Below is a small trained network, with its code and all its weights. Each question gives an input and a class and asks what happens when units are switched off, that is, made to give their printed mean instead of their output.

import numpy as np


def w(rows, s, z=0):
    codes = np.array(rows[::2]) - 128.0
    scale = np.full(codes.shape[1], s)
    scale[-1] = z or s
    return codes * scale


def f(y):
    return y / 2 * (1 + np.tanh(0.7978845608 * (y + 0.044715 * y**3)))


def log_softmax(a):
    a = a - a.max(-1, keepdims=True)
    return a - np.log(np.exp(a).sum(-1, keepdims=True))


def net(x, mask):
    res = np.array(x, float).reshape(1, 2) / 4 @ E
    y = f(res @ A[0][:, :-1].T + A[0][:, -1])
    res = res + np.where(mask, y, B[0][:, -1]) @ B[0][:, :-1]
    return log_softmax(res[-1] @ U[:, :-1].T + U[:, -1])


A, B = {}, {}
E = w([
[31,241,54],'x0',
[254,237,69],'x1',
],0.0089)
A[0] = w([
[191,89,232,96],'n0',
[203,87,137,138],'n1',
[110,207,40,153],'n2',
[249,173,69,23],'n3',
[173,165,123,192],'n4',
[201,101,156,43],'n5',
[189,182,111,59],'n6',
[173,121,177,2],'n7',
],0.014,0.0041)
B[0] = w([
[74,128,247,216],'n0',
[143,196,123,196],'n1',
[109,167,224,248],'n2',
[68,60,149,250],'n3',
[150,95,116,194],'n4',
[87,200,124,179],'n5',
[118,89,113,200],'n6',
[66,189,62,150],'n7',
],0.014,0.012)
U = w([
[65,10,137,123],'0',
[118,204,162,75],'1',
[180,95,160,254],'2',
[186,133,51,41],'3',
[173,130,44,52],'4',
],0.013,0.0093)

Each question gives the input, the list of numbers given to net, and the class t.
The units are the neurons (one row each of A and B). Each row of codes is followed by its name. A weight is (code - 128) times the scale printed after its matrix; where a second scale follows, it is the last column's (A, B and U).
mask holds one flag per neuron, in row order. A switched-off neuron (its flag False) gives its mean, the last column of its row in B, instead of its output. The means were averaged over made-up inputs and are rounded, as every weight is.
A unit's drop is (log p(t) with every unit on - log p(t) with that unit switched off) / (log p(t) with every unit on - log p(t) with every unit switched off).
The circuit of an input: a set's keep is (log p(t) with only the set's units on - log p(t) with every unit switched off) / (log p(t) with every unit on - log p(t) with every unit switched off). Starting from all 8 units, units are removed one at a time, each time the one whose removal leaves the highest keep (on an exact tie, the one counted first), for as long as the keep stays at least 0.8.
circuit, biggest first: the units of the circuit, biggest drop first
unit that matters most: the unit with the biggest drop
k most important neurons: the k neurons with the biggest drops, biggest first
drop of u: that unit's drop, to one decimal
input [-5,-4], class 1: unit that matters most	n3
input [-8,8], class 0: 3 most important neurons	[n3; n6; n2]
input [-6,-3], class 1: circuit, biggest first	[n3; n1]
input [2,2], class 2: circuit, biggest first	[n5; n0; n7]
input [8,-7], class 1: 3 most important neurons	[n3; n6; n4]
input [0,2], class 2: circuit, biggest first	[n0; n7; n5]
input [0,-2], class 2: 2 most important neurons	[n3; n6]
input [-4,4], class 0: 2 most important neurons	[n3; n2]
input [3,4], class 0: 2 most important neurons	[n3; n1]
input [1,-2], class 2: 4 most important neurons	[n3; n6; n0; n7]
input [-7,-5], class 1: 2 most important neurons	[n3; n1]
input [-8,7], class 1: 3 most important neurons	[n1; n5; n7]
input [-6,3], class 1: 2 most important neurons	[n1; n5]
input [-1,-3], class 2: circuit, biggest first	[n3]
input [0,6], class 0: drop of n3	0.6
input [0,8], class 0: drop of n3	0.7
input [1,-3], class 2: drop of n3	1.2
input [-7,3], class 1: drop of n7	0.0
